Below is a small trained network, with its code and all its weights. Each question gives an input and a target symbol and asks what happens when units are switched off, that is, made to give their printed mean instead of their output.

import numpy as np


def w(rows, s, z=0):
    codes = np.array(rows[::2]) - 128.0
    scale = np.full(codes.shape[1], s)
    scale[-1] = z or s
    return codes * scale


def norm(h):
    return h / np.sqrt((h * h).mean(-1, keepdims=True) + 1e-5)


def f(y):
    return np.maximum(y, 0)


def softmax(a):
    e = np.exp(a - a.max(-1, keepdims=True))
    return e / e.sum(-1, keepdims=True)


def log_softmax(a):
    a = a - a.max(-1, keepdims=True)
    return a - np.log(np.exp(a).sum(-1, keepdims=True))


def net(x, mask):
    ids = ['βεζλπσφψω'.index(c) for c in x.split()]
    T = len(ids)
    res = E[ids] + P[:T]
    u = 0
    for l in range(2):
        r = norm(res)
        for j in range(3):
            rows = slice(4 * j, 4 * j + 4)
            q, k, v = (r @ M[l][rows].T for M in (Q, K, V))
            z = softmax(np.where(np.tri(T) > 0, q @ k.T / 4**0.5, -1e9)) @ v
            o = O[l][rows]
            res = res + np.where(mask[u + j], z, o[:, -1]) @ o[:, :-1]
        u += 3
        y = f(norm(res) @ A[l][:, :-1].T + A[l][:, -1])
        res = res + np.where(mask[u : u + 16], y, B[l][:, -1]) @ B[l][:, :-1]
        u += 16
    return log_softmax(norm(res)[-1] @ U[:, :-1].T + U[:, -1])


Q, K, V, O, A, B = {}, {}, {}, {}, {}, {}
E = w([
[248,198,133,169],'β',
[117,101,84,236],'ε',
[72,117,99,143],'ζ',
[46,140,162,36],'λ',
[100,54,189,23],'π',
[107,65,74,172],'σ',
[67,172,102,198],'φ',
[168,3,145,108],'ψ',
[112,75,143,82],'ω',
],0.0052)
P = w([
[176,134,17,81],'0',
[211,169,156,183],'1',
[78,91,74,49],'2',
[179,157,207,214],'3',
[47,63,122,82],'4',
[141,131,253,236],'5',
[60,77,104,61],'6',
],0.0043)
Q[0] = w([
[150,101,133,91],'L0H0',
[126,180,133,182],'L0H0',
[153,166,106,162],'L0H0',
[118,84,164,250],'L0H0',
[137,141,133,142],'L0H1',
[121,133,119,142],'L0H1',
[127,103,106,105],'L0H1',
[120,147,131,137],'L0H1',
[116,116,147,164],'L0H2',
[119,124,84,125],'L0H2',
[105,152,100,117],'L0H2',
[118,124,50,126],'L0H2',
],0.011)
K[0] = w([
[175,118,151,89],'L0H0',
[57,137,121,132],'L0H0',
[79,117,88,115],'L0H0',
[3,28,242,221],'L0H0',
[169,151,129,145],'L0H1',
[128,130,132,123],'L0H1',
[74,134,103,147],'L0H1',
[150,97,203,108],'L0H1',
[131,84,95,125],'L0H2',
[163,155,127,133],'L0H2',
[197,113,149,164],'L0H2',
[187,188,134,93],'L0H2',
],0.0081)
V[0] = w([
[125,225,211,165],'L0H0',
[102,37,166,115],'L0H0',
[40,120,185,173],'L0H0',
[161,144,142,107],'L0H0',
[46,83,138,177],'L0H1',
[157,39,84,127],'L0H1',
[124,152,136,126],'L0H1',
[190,117,178,176],'L0H1',
[7,6,219,187],'L0H2',
[37,76,42,86],'L0H2',
[146,98,179,189],'L0H2',
[133,121,146,141],'L0H2',
],0.0026)
O[0] = w([
[153,198,144,190,121],'L0H0',
[206,161,146,31,82],'L0H0',
[192,199,95,103,72],'L0H0',
[110,125,163,132,137],'L0H0',
[63,131,138,81,67],'L0H1',
[107,157,152,174,139],'L0H1',
[139,120,123,116,129],'L0H1',
[132,114,87,154,154],'L0H1',
[160,111,5,105,5],'L0H2',
[193,202,99,109,100],'L0H2',
[79,43,70,174,116],'L0H2',
[123,113,120,134,123],'L0H2',
],0.0023)
A[0] = w([
[81,111,88,140,81],'L0N0',
[103,129,156,50,102],'L0N1',
[223,124,197,160,4],'L0N2',
[142,103,254,96,36],'L0N3',
[107,165,120,131,71],'L0N4',
[126,71,156,134,38],'L0N5',
[118,72,131,71,135],'L0N6',
[21,109,82,165,139],'L0N7',
[109,97,153,118,76],'L0N8',
[127,164,156,178,12],'L0N9',
[129,93,152,85,166],'L0N10',
[111,148,159,61,123],'L0N11',
[127,158,92,99,174],'L0N12',
[198,214,133,154,150],'L0N13',
[155,56,61,128,176],'L0N14',
[102,164,170,207,45],'L0N15',
],0.0049,0.0018)
B[0] = w([
[169,97,167,67,153],'L0N0',
[200,108,108,222,152],'L0N1',
[136,72,137,4,233],'L0N2',
[111,234,96,77,169],'L0N3',
[162,123,114,139,134],'L0N4',
[138,183,134,80,140],'L0N5',
[108,198,130,193,160],'L0N6',
[200,92,179,57,196],'L0N7',
[98,143,147,121,140],'L0N8',
[83,120,72,177,157],'L0N9',
[188,176,109,190,157],'L0N10',
[167,146,110,203,147],'L0N11',
[153,100,166,136,145],'L0N12',
[53,57,105,180,252],'L0N13',
[65,188,184,92,166],'L0N14',
[22,116,75,148,178],'L0N15',
],0.0033,0.0038)
Q[1] = w([
[146,152,136,87],'L1H0',
[148,167,116,177],'L1H0',
[100,78,128,119],'L1H0',
[162,198,122,140],'L1H0',
[74,190,149,163],'L1H1',
[91,172,151,98],'L1H1',
[77,90,150,162],'L1H1',
[151,118,97,177],'L1H1',
[95,136,117,237],'L1H2',
[159,221,165,245],'L1H2',
[72,108,77,119],'L1H2',
[200,189,190,154],'L1H2',
],0.012)
K[1] = w([
[133,185,116,133],'L1H0',
[147,106,196,134],'L1H0',
[87,107,84,127],'L1H0',
[156,168,194,134],'L1H0',
[66,206,102,149],'L1H1',
[89,179,148,95],'L1H1',
[60,93,132,169],'L1H1',
[146,137,107,172],'L1H1',
[78,111,133,188],'L1H2',
[95,119,194,170],'L1H2',
[144,145,56,140],'L1H2',
[111,108,251,134],'L1H2',
],0.012)
V[1] = w([
[150,172,158,125],'L1H0',
[129,151,54,108],'L1H0',
[165,136,95,139],'L1H0',
[163,148,111,147],'L1H0',
[148,158,84,88],'L1H1',
[167,105,146,94],'L1H1',
[184,92,118,158],'L1H1',
[139,116,58,135],'L1H1',
[145,254,126,122],'L1H2',
[165,96,157,152],'L1H2',
[140,147,24,218],'L1H2',
[38,141,87,96],'L1H2',
],0.0065)
O[1] = w([
[118,149,82,140,102],'L1H0',
[96,72,129,63,141],'L1H0',
[94,80,121,137,153],'L1H0',
[90,97,108,142,141],'L1H0',
[113,78,199,178,107],'L1H1',
[57,101,136,151,147],'L1H1',
[65,179,134,83,168],'L1H1',
[131,163,179,97,140],'L1H1',
[36,148,222,154,151],'L1H2',
[223,152,120,116,159],'L1H2',
[149,16,194,216,252],'L1H2',
[4,106,59,201,43],'L1H2',
],0.0043,0.0034)
A[1] = w([
[150,165,86,55,124],'L1N0',
[253,116,108,114,138],'L1N1',
[138,142,180,148,70],'L1N2',
[105,118,79,58,119],'L1N3',
[60,198,129,162,78],'L1N4',
[59,33,126,130,107],'L1N5',
[202,72,194,136,1],'L1N6',
[134,48,92,187,99],'L1N7',
[152,75,173,59,99],'L1N8',
[147,131,96,191,137],'L1N9',
[104,130,183,90,43],'L1N10',
[99,117,57,60,129],'L1N11',
[90,172,221,75,32],'L1N12',
[70,171,140,83,78],'L1N13',
[75,199,169,138,37],'L1N14',
[53,181,121,61,35],'L1N15',
],0.0073,0.0046)
B[1] = w([
[211,80,179,136,170],'L1N0',
[37,89,149,113,254],'L1N1',
[119,102,159,147,146],'L1N2',
[118,86,87,165,154],'L1N3',
[84,130,182,125,148],'L1N4',
[167,193,99,87,198],'L1N5',
[66,180,189,224,188],'L1N6',
[154,173,117,11,176],'L1N7',
[176,180,113,188,203],'L1N8',
[97,90,84,97,163],'L1N9',
[166,191,106,83,135],'L1N10',
[91,101,89,205,155],'L1N11',
[140,171,50,106,149],'L1N12',
[123,147,117,222,143],'L1N13',
[62,145,129,87,141],'L1N14',
[168,119,134,254,140],'L1N15',
],0.0062,0.0052)
U = w([
[64,113,66,174,129],'β',
[136,113,227,174,177],'ε',
[194,105,149,73,232],'ζ',
[29,213,158,87,1],'λ',
[165,2,98,165,24],'π',
[168,217,130,98,134],'σ',
[213,153,81,199,60],'φ',
[51,54,164,42,80],'ψ',
[122,121,57,77,227],'ω',
],0.017,0.0042)

Each question gives the input, a string of symbols that net reads in full, and the target symbol t.
The units are the heads (4 rows each of Q, K, V and O) and the neurons (one row each of A and B). Each row of codes is followed by its name. A weight is (code - 128) times the scale printed after its matrix; where a second scale follows, it is the last column's (O, A, B and U).
mask holds one flag per unit, layer by layer, with each layer's heads first. A switched-off unit (its flag False) gives its mean, the last column of its rows in O or B, instead of its output. The means were averaged over made-up inputs and are rounded, as every weight is.
A unit's drop is (log p(t) with every unit on - log p(t) with that unit switched off) / (log p(t) with every unit on - log p(t) with every unit switched off).
The circuit of an input: a set's keep is (log p(t) with only the set's units on - log p(t) with every unit switched off) / (log p(t) with every unit on - log p(t) with every unit switched off). Starting from the 12 units with the biggest drops (on a tie, the unit counted first), units are removed one at a time, each time the one whose removal leaves the highest keep (on an exact tie, the one counted first), for as long as the keep stays at least 0.8.
units of the circuit, in order: the units of the circuit, biggest drop first
most important unit: the unit with the biggest drop
top k neurons: the k neurons with the biggest drops, biggest first
k most important neurons of layer l: the k neurons of layer l with the biggest drops, biggest first
which heads matter: for each layer, one digit per head in row order, 1 if its drop is at least 0.15 and else 0, layers parted by /
input λ ψ ζ ψ λ ζ β, target λ: most important unit -> L0N13
input ε π β λ φ, target ζ: which heads matter -> 000 / 001
input λ β β λ φ φ, target β: which heads matter -> 000 / 011
input φ β π β, target σ: which heads matter -> 101 / 101
input φ φ β, target ψ: which heads matter -> 100 / 001
input λ λ β ω β β ζ, target λ: 3 most important neurons of layer 0 -> [L0N13 L0N2 L0N1]
input ζ ζ ψ σ, target ψ: top 2 neurons -> [L1N7 L1N8]
input λ φ φ, target λ: 2 most important neurons of layer 1 -> [L1N5 L1N1]
input ε β ω ω β, target ζ: units of the circuit, in order -> [L0N13 L1N7 L1H2]
input ω ε λ β σ, target σ: which heads matter -> 001 / 000
input σ ζ φ, target ω: which heads matter -> 000 / 011
input β σ π, target ε: which heads matter -> 000 / 001
input π β λ β φ, target φ: which heads matter -> 100 / 001
input ε β π, target ζ: most important unit -> L1N7
input ψ φ β ζ, target ω: top 3 neurons -> [L0N15 L1N7 L1N1]
input π φ β β β β β, target φ: top 2 neurons -> [L0N2 L0N1]
input ε β β, target ζ: which heads matter -> 101 / 001
input φ β β φ β ψ, target ζ: which heads matter -> 100 / 001
input ψ ε ε, target π: top 2 neurons -> [L1N0 L0N7]
input λ ζ φ ω φ β ψ, target λ: 4 most important neurons of layer 0 -> [L0N2 L0N7 L0N6 L0N13]
input β β β λ, target λ: top neuron -> [L1N14]
input β β β φ φ β, target β: which heads matter -> 001 / 001
input φ λ π β β, target ψ: top 3 neurons -> [L0N13 L0N7 L0N2]
input π β φ β ζ φ β, target φ: which heads matter -> 100 / 001
input ψ β β β β β λ, target π: which heads matter -> 000 / 011
input β ε λ φ, target β: top 2 neurons -> [L0N15 L1N9]
input ω β π β, target σ: top 4 neurons -> [L0N2 L0N6 L0N1 L0N15]
input σ β β, target ω: top 2 neurons -> [L0N13 L0N2]
input β ε φ ψ φ, target ε: most important neuron of layer 0 -> [L0N7]
